Here is a tiny trained network, its code and every weight. The questions are about switching its units off for an input and a target symbol, where a switched-off unit gives its printed mean instead of its output.

import numpy as np


def w(rows, s, z=0):
    codes = np.array(rows[::2]) - 128.0
    scale = np.full(codes.shape[1], s)
    scale[-1] = z or s
    return codes * scale


def norm(h):
    return h / np.sqrt((h * h).mean(-1, keepdims=True) + 1e-5)


def f(y):
    return np.maximum(y, 0)


def softmax(a):
    e = np.exp(a - a.max(-1, keepdims=True))
    return e / e.sum(-1, keepdims=True)


def log_softmax(a):
    a = a - a.max(-1, keepdims=True)
    return a - np.log(np.exp(a).sum(-1, keepdims=True))


def net(x, mask):
    ids = ['γζθμξσψω'.index(c) for c in x.split()]
    T = len(ids)
    res = E[ids] + P[:T]
    u = 0
    for l in range(2):
        r = norm(res)
        for j in range(2):
            rows = slice(3 * j, 3 * j + 3)
            q, k, v = (r @ M[l][rows].T for M in (Q, K, V))
            z = softmax(np.where(np.tri(T) > 0, q @ k.T / 3**0.5, -1e9)) @ v
            o = O[l][rows]
            res = res + np.where(mask[u + j], z, o[:, -1]) @ o[:, :-1]
        u += 2
        y = f(norm(res) @ A[l][:, :-1].T + A[l][:, -1])
        res = res + np.where(mask[u : u + 8], y, B[l][:, -1]) @ B[l][:, :-1]
        u += 8
    return log_softmax(norm(res)[-1] @ U[:, :-1].T + U[:, -1])


Q, K, V, O, A, B = {}, {}, {}, {}, {}, {}
E = w([
[66,65,121,126,213,77,112,14,128,105],'γ',
[115,61,45,77,90,139,98,120,153,77],'ζ',
[84,80,54,186,151,89,236,119,174,201],'θ',
[68,142,147,150,234,93,61,89,153,118],'μ',
[231,102,163,119,122,71,245,181,73,139],'ξ',
[232,173,190,107,194,253,134,173,142,94],'σ',
[103,59,149,179,64,145,107,177,182,51],'ψ',
[140,177,131,129,39,115,85,57,100,85],'ω',
],0.0041)
P = w([
[112,109,186,7,86,90,134,157,225,253],'0',
[198,109,132,93,157,72,126,136,241,135],'1',
[176,126,133,123,156,84,129,124,216,110],'2',
[164,135,125,134,140,120,138,122,173,108],'3',
[154,127,119,152,135,140,125,120,141,93],'4',
[143,134,108,177,141,158,124,121,112,81],'5',
[119,134,96,196,135,168,115,119,79,79],'6',
[112,136,91,208,129,176,126,112,47,74],'7',
[104,140,83,227,123,199,120,102,16,77],'8',
],0.0032)
Q[0] = w([
[27,134,118,129,35,104,115,94,42,145],'0.h1',
[114,84,57,233,137,66,211,76,185,163],'0.h1',
[162,87,190,97,70,71,163,225,40,211],'0.h1',
[139,93,110,109,51,79,119,144,184,92],'0.h2',
[154,69,39,191,67,173,101,123,85,2],'0.h2',
[63,102,109,169,188,95,115,41,120,152],'0.h2',
],0.0047)
K[0] = w([
[127,110,54,143,113,128,129,97,37,90],'0.h1',
[64,98,64,181,101,60,177,97,159,226],'0.h1',
[197,85,110,97,101,78,184,145,90,134],'0.h1',
[108,170,146,174,77,107,105,93,96,111],'0.h2',
[123,167,133,236,128,164,132,124,3,98],'0.h2',
[72,66,45,155,144,129,111,97,147,129],'0.h2',
],0.0059)
V[0] = w([
[79,16,26,102,90,135,117,76,124,99],'0.h1',
[8,173,56,202,157,168,51,67,141,45],'0.h1',
[167,156,64,88,153,127,145,98,123,136],'0.h1',
[84,77,76,105,235,119,143,178,186,191],'0.h2',
[73,195,132,107,104,144,25,131,158,73],'0.h2',
[163,229,252,135,180,200,91,224,201,83],'0.h2',
],0.0022)
O[0] = w([
[161,170,157,87,118,146,126,208,109,153,117],'0.h1',
[238,38,192,107,155,89,80,174,134,186,102],'0.h1',
[131,110,109,148,135,182,150,159,137,122,154],'0.h1',
[153,127,95,126,120,129,118,168,3,97,8],'0.h2',
[194,126,161,187,109,116,119,114,164,173,194],'0.h2',
[152,38,46,165,156,90,91,61,113,192,199],'0.h2',
],0.0028,0.0011)
A[0] = w([
[193,148,112,141,181,167,85,193,140,120,154],'0.n1',
[174,197,226,80,155,151,131,223,146,105,1],'0.n2',
[192,12,173,187,138,58,157,74,115,212,91],'0.n3',
[77,223,119,128,59,123,164,136,112,81,146],'0.n4',
[88,133,171,149,188,103,76,104,18,124,15],'0.n5',
[218,121,101,177,165,92,54,134,145,128,79],'0.n6',
[114,88,241,69,161,101,89,174,134,163,96],'0.n7',
[174,174,173,65,106,150,138,251,131,135,121],'0.n8',
],0.0033,0.0026)
B[0] = w([
[134,93,138,106,113,151,219,91,125,129,252],'0.n1',
[236,66,149,111,58,75,124,217,119,253,138],'0.n2',
[146,181,134,119,158,144,130,216,152,144,202],'0.n3',
[130,157,109,131,212,154,115,113,116,96,223],'0.n4',
[135,153,103,66,146,53,148,106,244,142,178],'0.n5',
[61,123,149,99,100,122,177,74,97,85,251],'0.n6',
[146,133,40,155,104,144,143,106,79,77,167],'0.n7',
[155,173,122,146,178,102,99,207,143,171,159],'0.n8',
],0.0037,0.0018)
Q[1] = w([
[78,182,238,167,186,63,109,119,110,189],'1.h1',
[150,170,152,165,178,92,170,115,193,160],'1.h1',
[58,96,149,147,191,53,100,71,156,94],'1.h1',
[176,104,74,134,30,165,145,205,70,122],'1.h2',
[209,56,146,140,91,200,106,84,150,2],'1.h2',
[162,116,103,79,184,141,196,147,70,105],'1.h2',
],0.0073)
K[1] = w([
[93,144,94,46,132,59,159,105,162,168],'1.h1',
[149,181,130,111,137,55,163,135,166,161],'1.h1',
[14,136,191,76,73,78,105,163,135,153],'1.h1',
[175,92,105,255,92,123,142,161,96,69],'1.h2',
[154,150,167,167,102,190,108,107,36,90],'1.h2',
[159,119,176,115,175,157,209,186,97,152],'1.h2',
],0.0074)
V[1] = w([
[174,190,125,37,117,195,56,168,128,177],'1.h1',
[79,104,121,206,131,154,128,215,200,156],'1.h1',
[178,85,21,97,140,76,39,136,114,55],'1.h1',
[89,83,94,120,137,180,187,206,252,187],'1.h2',
[193,234,176,226,158,128,91,138,141,200],'1.h2',
[198,135,157,78,100,231,100,69,151,65],'1.h2',
],0.0031)
O[1] = w([
[124,124,47,179,135,129,212,128,150,112,104],'1.h1',
[192,214,124,122,104,169,94,129,166,83,106],'1.h1',
[95,128,177,82,187,198,162,73,112,153,147],'1.h1',
[130,147,153,185,151,178,69,157,1,120,145],'1.h2',
[86,135,63,61,214,137,83,122,192,89,120],'1.h2',
[108,194,118,118,142,8,142,177,110,135,251],'1.h2',
],0.004,0.0026)
A[1] = w([
[125,155,121,68,56,105,131,112,253,141,2],'1.n1',
[123,193,130,114,137,128,198,131,110,127,98],'1.n2',
[156,179,120,119,109,121,85,109,177,99,97],'1.n3',
[93,122,132,132,99,140,113,94,110,80,117],'1.n4',
[113,97,136,165,172,104,89,88,127,106,20],'1.n5',
[166,138,135,122,142,120,164,213,150,215,75],'1.n6',
[96,97,90,136,117,138,107,133,81,145,96],'1.n7',
[170,137,134,130,71,148,27,133,113,93,11],'1.n8',
],0.0065,0.0027)
B[1] = w([
[159,226,197,150,77,154,117,64,134,61,254],'1.n1',
[122,132,107,174,118,174,103,152,111,134,200],'1.n2',
[120,144,160,136,88,118,126,64,117,110,205],'1.n3',
[128,124,118,126,154,122,117,146,164,180,161],'1.n4',
[146,140,124,98,75,155,134,179,135,144,159],'1.n5',
[226,91,179,56,21,124,46,254,246,200,171],'1.n6',
[143,178,141,125,141,102,164,124,174,103,149],'1.n7',
[49,59,56,157,138,107,70,99,102,167,155],'1.n8',
],0.0071,0.005)
U = w([
[193,118,150,113,54,148,116,241,185,192,133],'γ',
[140,153,93,221,187,210,193,152,61,113,178],'ζ',
[59,44,75,173,95,106,14,84,92,159,163],'θ',
[138,208,193,136,60,116,105,33,175,65,157],'μ',
[105,187,198,63,229,71,53,169,40,133,3],'ξ',
[129,53,207,102,95,84,244,79,57,202,43],'σ',
[99,137,23,108,163,3,177,153,190,94,139],'ψ',
[90,92,110,21,201,229,142,57,200,152,124],'ω',
],0.0069,0.0012)

Each question gives the input, a string of symbols that net reads in full, and the target symbol t.
The units are the heads (3 rows each of Q, K, V and O) and the neurons (one row each of A and B). Each row of codes is followed by its name. A weight is (code - 128) times the scale printed after its matrix; where a second scale follows, it is the last column's (O, A, B and U).
mask holds one flag per unit, layer by layer, with each layer's heads first. A switched-off unit (its flag False) gives its mean, the last column of its rows in O or B, instead of its output. The means were averaged over made-up inputs and are rounded, as every weight is.
A unit's drop is (log p(t) with every unit on - log p(t) with that unit switched off) / (log p(t) with every unit on - log p(t) with every unit switched off).
The circuit of an input: a set's keep is (log p(t) with only the set's units on - log p(t) with every unit switched off) / (log p(t) with every unit on - log p(t) with every unit switched off). Starting from the 12 units with the biggest drops (on a tie, the unit counted first), units are removed one at a time, each time the one whose removal leaves the highest keep (on an exact tie, the one counted first), for as long as the keep stays at least 0.8.
circuit, biggest first: the units of the circuit, biggest drop first
k most important neurons: the k neurons with the biggest drops, biggest first
k most important neurons of layer l: the k neurons of layer l with the biggest drops, biggest first
which heads matter: for each layer, one digit per head in row order, 1 if its drop is at least 0.15 and else 0, layers parted by /
input ω σ ψ γ, target ψ: which heads matter => 00 / 00
input ω ω σ ω ξ ω σ, target ζ: 2 most important neurons => (1.n1; 1.n6)
input θ ξ ζ, target ω: which heads matter => 01 / 10
input ξ ψ θ μ σ ω σ γ, target γ: circuit, biggest first => (1.n5; 0.h1; 1.n1)
input ω ω μ, target ψ: circuit, biggest first => (1.h1; 1.n1)
input σ ω ω ξ ζ σ ψ ζ, target θ: circuit, biggest first => (1.h1; 1.n8)
input ξ ω ω ω μ ψ θ ω μ, target γ: circuit, biggest first => (1.n5; 0.h1; 1.n1)
input ξ ξ ψ ω θ μ μ, target γ: circuit, biggest first => (1.n5; 1.n1)
input γ ψ ζ, target θ: circuit, biggest first => (1.h2; 1.n8)
input ω θ μ ζ ζ, target σ: which heads matter => 00 / 01
input μ σ ξ γ ξ ω γ θ ζ, target ζ: 4 most important neurons of layer 1 => (1.n6; 1.n1; 1.n3; 1.n5)
input θ μ ξ μ, target θ: which heads matter => 00 / 11
input γ σ ψ ω θ ξ ψ, target θ: circuit, biggest first => (1.n8; 1.h1)
input γ σ γ ξ σ ω ξ, target ζ: circuit, biggest first => (0.h1; 1.n1; 1.n2)
input ω σ γ ω ξ ξ, target ζ: which heads matter => 10 / 00
input θ σ ξ ω ζ ω μ θ, target ζ: which heads matter => 00 / 01
input ζ ω θ σ μ ζ, target ψ: 3 most important neurons of layer 1 => (1.n1; 1.n7; 1.n6)
input ξ γ σ ψ, target θ: which heads matter => 00 / 00
input ζ ω γ, target ζ: which heads matter => 00 / 11
input θ ω θ μ μ γ, target θ: 2 most important neurons => (1.n8; 1.n1)
input γ θ σ μ, target σ: most important neuron => (1.n1)
input ω ω θ θ σ θ σ μ, target ψ: 2 most important neurons => (1.n1; 0.n5)
input ω ξ θ ζ, target ω: which heads matter => 00 / 10
input σ ξ ζ σ θ σ θ, target ζ: which heads matter => 01 / 01
input σ ω γ, target ξ: which heads matter => 11 / 01
input γ ω ζ ξ ω ω γ, target σ: most important neuron => (0.n7)
input μ θ θ θ σ γ, target ω: 2 most important neurons => (1.n1; 0.n5)
input σ ω ψ ξ μ, target ξ: 2 most important neurons of layer 1 => (1.n1; 1.n6)
